Here is a tiny trained network, its code and every weight. The questions are about switching its units off for an input and a class, where a switched-off unit gives its printed mean instead of its output.

import numpy as np


def w(rows, s, z=0):
    codes = np.array(rows[::2]) - 128.0
    scale = np.full(codes.shape[1], s)
    scale[-1] = z or s
    return codes * scale


def f(y):
    return y / 2 * (1 + np.tanh(0.7978845608 * (y + 0.044715 * y**3)))


def log_softmax(a):
    a = a - a.max(-1, keepdims=True)
    return a - np.log(np.exp(a).sum(-1, keepdims=True))


def net(x, mask):
    res = np.array(x, float).reshape(1, 5) / 4 @ E
    y = f(res @ A[0][:, :-1].T + A[0][:, -1])
    res = res + np.where(mask, y, B[0][:, -1]) @ B[0][:, :-1]
    return log_softmax(res[-1] @ U[:, :-1].T + U[:, -1])


A, B = {}, {}
E = w([
[128,129,129],'x0',
[126,127,128],'x1',
[81,169,208],'x2',
[145,84,44],'x3',
[141,255,61],'x4',
],0.0095)
A[0] = w([
[179,154,95,103],'N1',
[164,51,157,198],'N2',
[142,94,177,119],'N3',
[128,141,58,65],'N4',
[139,3,145,2],'N5',
[129,185,137,17],'N6',
[136,136,87,77],'N7',
[147,67,204,156],'N8',
[138,110,158,88],'N9',
[163,149,97,125],'N10',
[143,204,127,203],'N11',
[71,124,163,105],'N12',
[132,37,148,218],'N13',
],0.02,0.0074)
B[0] = w([
[76,114,146,162],'N1',
[195,160,130,229],'N2',
[85,165,118,175],'N3',
[72,118,164,166],'N4',
[121,4,125,223],'N5',
[171,174,125,147],'N6',
[81,130,118,145],'N7',
[52,186,133,225],'N8',
[105,161,126,142],'N9',
[74,117,116,159],'N10',
[194,79,119,203],'N11',
[100,193,112,161],'N12',
[198,178,125,248],'N13',
],0.029,0.015)
U = w([
[164,183,113,96],'0',
[110,27,96,255],'1',
[1,148,136,43],'2',
],0.0059,0.0046)

Each question gives the input, the list of numbers given to net, and the class t.
The units are the neurons (one row each of A and B). Each row of codes is followed by its name. A weight is (code - 128) times the scale printed after its matrix; where a second scale follows, it is the last column's (A, B and U).
mask holds one flag per neuron, in row order. A switched-off neuron (its flag False) gives its mean, the last column of its row in B, instead of its output. The means were averaged over made-up inputs and are rounded, as every weight is.
A unit's drop is (log p(t) with every unit on - log p(t) with that unit switched off) / (log p(t) with every unit on - log p(t) with every unit switched off).
The circuit of an input: a set's keep is (log p(t) with only the set's units on - log p(t) with every unit switched off) / (log p(t) with every unit on - log p(t) with every unit switched off). Starting from the 12 units with the biggest drops (on a tie, the unit counted first), units are removed one at a time, each time the one whose removal leaves the highest keep (on an exact tie, the one counted first), for as long as the keep stays at least 0.8.
circuit, biggest first: the units of the circuit, biggest drop first
unit that matters most: the unit with the biggest drop
k most important neurons: the k neurons with the biggest drops, biggest first
drop when u is switched off: that unit's drop, to one decimal
input [-1,3,-2,-6,5], class 1: circuit, biggest first : N13; N11
input [1,-1,-8,-7,-7], class 0: circuit, biggest first : N13
input [8,-3,0,5,4], class 2: 3 most important neurons : N5; N4; N2
input [-4,6,-3,2,5], class 2: 3 most important neurons : N5; N4; N1
input [2,-4,-4,1,4], class 2: 2 most important neurons : N5; N4
input [8,-2,-3,-5,6], class 1: circuit, biggest first : N13; N11
input [-2,1,-2,6,4], class 2: 2 most important neurons : N5; N4
input [-2,4,3,-4,-2], class 2: 4 most important neurons : N13; N8; N2; N11
input [-6,-6,-2,8,7], class 2: 2 most important neurons : N4; N5
input [0,8,6,5,4], class 1: 3 most important neurons : N13; N2; N8
input [-7,-7,-8,-5,1], class 1: 2 most important neurons : N8; N13
input [-1,-2,-1,-6,5], class 1: 3 most important neurons : N13; N2; N11
input [1,6,-4,-1,5], class 1: 2 most important neurons : N8; N11
input [-4,8,6,-2,-1], class 2: most important neuron : N13
input [-5,-7,0,-5,4], class 1: 4 most important neurons : N13; N2; N11; N8
input [-2,5,5,1,4], class 1: 4 most important neurons : N13; N2; N8; N11
input [0,-7,8,5,-8], class 0: drop when N8 is switched off : -0.2
input [-6,6,3,1,-7], class 0: drop when N2 is switched off : 2.1
input [-7,1,6,-7,-5], class 2: drop when N8 is switched off : 0.6
input [-2,-6,-6,0,7], class 1: unit that matters most : N11
